Below are the code and all the weights of a small trained network. Each question names an input and a target symbol and asks about switching units off, where a switched-off unit gives its printed mean instead of its output.

import numpy as np


def w(rows, s, z=0):
    codes = np.array(rows[::2]) - 128.0
    scale = np.full(codes.shape[1], s)
    scale[-1] = z or s
    return codes * scale


def norm(h):
    return h / np.sqrt((h * h).mean(-1, keepdims=True) + 1e-5)


def f(y):
    return y / 2 * (1 + np.tanh(0.7978845608 * (y + 0.044715 * y**3)))


def softmax(a):
    e = np.exp(a - a.max(-1, keepdims=True))
    return e / e.sum(-1, keepdims=True)


def log_softmax(a):
    a = a - a.max(-1, keepdims=True)
    return a - np.log(np.exp(a).sum(-1, keepdims=True))


def net(x, mask):
    ids = ['αβεζηθλξπσφω'.index(c) for c in x.split()]
    T = len(ids)
    res = E[ids] + P[:T]
    u = 0
    for l in range(3):
        r = norm(res)
        for j in range(3):
            rows = slice(2 * j, 2 * j + 2)
            q, k, v = (r @ M[l][rows].T for M in (Q, K, V))
            z = softmax(np.where(np.tri(T) > 0, q @ k.T / 2**0.5, -1e9)) @ v
            o = O[l][rows]
            res = res + np.where(mask[u + j], z, o[:, -1]) @ o[:, :-1]
        u += 3
        y = f(norm(res) @ A[l][:, :-1].T + A[l][:, -1])
        res = res + np.where(mask[u : u + 8], y, B[l][:, -1]) @ B[l][:, :-1]
        u += 8
    return log_softmax(norm(res)[-1] @ U[:, :-1].T + U[:, -1])


Q, K, V, O, A, B = {}, {}, {}, {}, {}, {}
E = w([
[44,148,75,61],'α',
[216,151,58,218],'β',
[154,121,166,18],'ε',
[53,150,73,56],'ζ',
[145,123,162,16],'η',
[189,186,25,127],'θ',
[51,150,75,58],'λ',
[29,122,59,206],'ξ',
[147,123,161,15],'π',
[54,150,72,58],'σ',
[211,104,196,59],'φ',
[111,122,59,252],'ω',
],0.011)
P = w([
[141,2,62,94],'0',
[138,50,70,90],'1',
[134,82,81,95],'2',
[131,105,93,102],'3',
[125,122,105,109],'4',
[120,136,119,109],'5',
[113,149,134,114],'6',
[113,163,148,118],'7',
[108,181,158,124],'8',
[99,211,154,136],'9',
],0.009)
Q[0] = w([
[121,110,133,142],'L0H1',
[112,162,71,141],'L0H1',
[115,122,181,139],'L0H2',
[106,69,173,184],'L0H2',
[102,252,27,117],'L0H3',
[124,37,147,201],'L0H3',
],0.028)
K[0] = w([
[137,127,106,115],'L0H1',
[116,198,175,143],'L0H1',
[107,88,125,150],'L0H2',
[44,108,174,120],'L0H2',
[109,251,132,194],'L0H3',
[138,64,61,138],'L0H3',
],0.029)
V[0] = w([
[16,50,80,112],'L0H1',
[194,52,135,245],'L0H1',
[104,138,116,126],'L0H2',
[116,127,128,102],'L0H2',
[79,179,163,142],'L0H3',
[104,144,24,194],'L0H3',
],0.012)
O[0] = w([
[226,169,96,100,219],'L0H1',
[136,220,220,66,82],'L0H1',
[109,112,94,140,136],'L0H2',
[110,131,142,155,131],'L0H2',
[149,69,36,97,93],'L0H3',
[71,255,66,231,254],'L0H3',
],0.0085,0.009)
A[0] = w([
[187,186,82,131,191],'L0N1',
[190,106,143,253,105],'L0N2',
[78,173,137,131,236],'L0N3',
[135,57,207,98,141],'L0N4',
[220,128,168,198,103],'L0N5',
[54,112,91,87,252],'L0N6',
[159,77,154,122,127],'L0N7',
[138,112,107,81,227],'L0N8',
],0.02,0.0036)
B[0] = w([
[196,137,145,133,253],'L0N1',
[152,4,116,138,174],'L0N2',
[127,131,224,121,205],'L0N3',
[231,187,107,123,167],'L0N4',
[189,125,79,79,136],'L0N5',
[155,88,232,157,166],'L0N6',
[153,166,109,116,148],'L0N7',
[158,134,153,160,154],'L0N8',
],0.025,0.014)
Q[1] = w([
[65,34,232,227],'L1H1',
[9,234,69,132],'L1H1',
[5,13,199,115],'L1H2',
[123,58,208,231],'L1H2',
[92,119,114,93],'L1H3',
[160,149,138,181],'L1H3',
],0.014)
K[1] = w([
[88,130,123,6],'L1H1',
[217,105,179,124],'L1H1',
[111,105,123,29],'L1H2',
[44,62,129,108],'L1H2',
[155,150,122,144],'L1H3',
[105,113,134,124],'L1H3',
],0.024)
V[1] = w([
[131,104,139,42],'L1H1',
[104,168,149,141],'L1H1',
[136,184,142,165],'L1H2',
[132,158,179,99],'L1H2',
[60,114,141,252],'L1H3',
[164,239,60,120],'L1H3',
],0.021)
O[1] = w([
[46,144,95,74,101],'L1H1',
[163,170,129,160,91],'L1H1',
[167,59,141,111,253],'L1H2',
[141,105,71,167,199],'L1H2',
[227,123,134,1,45],'L1H3',
[200,142,135,250,145],'L1H3',
],0.012,0.007)
A[1] = w([
[167,47,7,124,199],'L1N1',
[168,47,111,158,158],'L1N2',
[121,43,100,186,169],'L1N3',
[246,213,112,59,5],'L1N4',
[100,48,27,220,30],'L1N5',
[64,104,180,212,167],'L1N6',
[107,80,101,76,41],'L1N7',
[123,116,118,102,68],'L1N8',
],0.014,0.0012)
B[1] = w([
[2,166,22,117,151],'L1N1',
[179,91,114,162,254],'L1N2',
[161,51,107,106,192],'L1N3',
[223,134,160,154,230],'L1N4',
[186,37,145,76,142],'L1N5',
[134,127,187,81,187],'L1N6',
[152,88,95,101,120],'L1N7',
[153,95,148,131,114],'L1N8',
],0.019,0.0086)
Q[2] = w([
[161,152,126,130],'L2H1',
[175,160,127,64],'L2H1',
[4,127,89,241],'L2H2',
[158,151,128,145],'L2H2',
[102,82,165,151],'L2H3',
[92,97,147,124],'L2H3',
],0.025)
K[2] = w([
[96,141,143,84],'L2H1',
[97,102,195,143],'L2H1',
[254,231,92,134],'L2H2',
[126,180,103,139],'L2H2',
[133,143,135,21],'L2H3',
[150,112,115,81],'L2H3',
],0.025)
V[2] = w([
[138,139,188,53],'L2H1',
[125,51,165,118],'L2H1',
[101,115,169,162],'L2H2',
[6,28,163,119],'L2H2',
[119,25,134,191],'L2H3',
[97,121,225,173],'L2H3',
],0.019)
O[2] = w([
[119,124,99,211,110],'L2H1',
[63,150,90,208,188],'L2H1',
[141,158,108,92,166],'L2H2',
[248,151,144,218,51],'L2H2',
[24,192,69,176,245],'L2H3',
[63,141,17,144,199],'L2H3',
],0.013,0.011)
A[2] = w([
[85,149,197,182,186],'L2N1',
[16,185,206,109,3],'L2N2',
[119,218,171,138,97],'L2N3',
[111,78,4,89,13],'L2N4',
[156,108,149,125,169],'L2N5',
[154,194,65,89,133],'L2N6',
[136,182,152,166,59],'L2N7',
[89,38,121,147,132],'L2N8',
],0.026,0.0047)
B[2] = w([
[112,164,126,83,244],'L2N1',
[180,240,96,160,148],'L2N2',
[52,90,127,166,186],'L2N3',
[147,157,3,115,169],'L2N4',
[125,148,103,146,203],'L2N5',
[145,161,210,72,162],'L2N6',
[130,78,152,143,210],'L2N7',
[93,121,134,76,246],'L2N8',
],0.044,0.011)
U = w([
[152,143,56,126,215],'α',
[89,246,110,186,99],'β',
[152,60,145,103,32],'ε',
[132,138,69,126,123],'ζ',
[145,55,137,101,47],'η',
[70,170,159,27,99],'θ',
[136,135,58,125,122],'λ',
[187,138,107,228,228],'ξ',
[143,64,139,102,6],'π',
[133,133,66,126,141],'σ',
[203,175,190,99,210],'φ',
[48,105,164,202,165],'ω',
],0.013,0.0024)

Each question gives the input, a string of symbols that net reads in full, and the target symbol t.
The units are the heads (2 rows each of Q, K, V and O) and the neurons (one row each of A and B). Each row of codes is followed by its name. A weight is (code - 128) times the scale printed after its matrix; where a second scale follows, it is the last column's (O, A, B and U).
mask holds one flag per unit, layer by layer, with each layer's heads first. A switched-off unit (its flag False) gives its mean, the last column of its rows in O or B, instead of its output. The means were averaged over made-up inputs and are rounded, as every weight is.
A unit's drop is (log p(t) with every unit on - log p(t) with that unit switched off) / (log p(t) with every unit on - log p(t) with every unit switched off).
The circuit of an input: a set's keep is (log p(t) with only the set's units on - log p(t) with every unit switched off) / (log p(t) with every unit on - log p(t) with every unit switched off). Starting from the 12 units with the biggest drops (on a tie, the unit counted first), units are removed one at a time, each time the one whose removal leaves the highest keep (on an exact tie, the one counted first), for as long as the keep stays at least 0.8.
circuit, biggest first: the units of the circuit, biggest drop first
most important unit: the unit with the biggest drop
k most important neurons: the k neurons with the biggest drops, biggest first
top k neurons in layer l: the k neurons of layer l with the biggest drops, biggest first
which heads matter: for each layer, one digit per head in row order, 1 if its drop is at least 0.15 and else 0, layers parted by /
input θ φ λ ζ π, target φ: circuit, biggest first	L0H3; L0N4
input θ φ β ω θ ω λ, target ω: most important unit	L0N2
input ξ ξ ζ α ω φ θ, target φ: circuit, biggest first	L0H1; L2N3; L0N6
input λ σ θ ε, target φ: 2 most important neurons	L2N6; L0N4
input ξ ε θ ε φ ω α, target ω: which heads matter	000 / 001 / 010
input θ ω η α ω ε β θ ξ, target θ: 2 most important neurons	L0N6; L2N1
input β θ ξ ζ ω θ ζ β π, target φ: 4 most important neurons	L0N4; L2N6; L0N3; L0N2
input θ β θ, target β: which heads matter	100 / 000 / 010
input ω ω α ε β α η ξ α, target ξ: which heads matter	101 / 000 / 010
input β λ θ λ ζ α β β, target β: 4 most important neurons	L0N3; L2N2; L0N2; L1N3
input ξ θ η α ω ξ β η ξ ζ, target ξ: 2 most important neurons	L0N2; L0N3
input θ σ σ β ω β ε λ ξ ω, target ξ: which heads matter	101 / 011 / 010
input η ζ λ π ω η θ ω, target θ: which heads matter	100 / 001 / 000
input λ ω β ε φ β λ, target β: 3 most important neurons	L0N2; L2N2; L1N6
input θ θ ξ ξ θ, target ξ: circuit, biggest first	L2N1
input λ θ ζ θ β θ, target β: which heads matter	100 / 000 / 000
input ω ξ θ φ σ, target φ: which heads matter	101 / 000 / 011
input φ β φ θ, target φ: 2 most important neurons	L0N4; L0N3
input θ θ η β ω ω, target ω: which heads matter	100 / 000 / 000
input π θ ξ ω, target ξ: circuit, biggest first	L2N8
input β φ ζ η θ θ θ ξ ω ζ, target ω: which heads matter	000 / 000 / 010
input θ θ ω ε θ β α, target β: which heads matter	000 / 001 / 000
input σ θ σ π ω θ ξ θ θ θ, target θ: which heads matter	100 / 001 / 010
input ε ξ θ β, target θ: which heads matter	101 / 001 / 010
input θ ζ θ ω, target θ: top 2 neurons in layer 0	L0N3; L0N2
input θ θ θ η ξ β, target ξ: which heads matter	101 / 000 / 000
input ω θ θ θ θ ξ φ ω, target φ: most important unit	L0H1
input σ ε ω θ, target ω: which heads matter	100 / 000 / 000
input θ ε ξ θ π ω β σ, target β: which heads matter	100 / 001 / 000
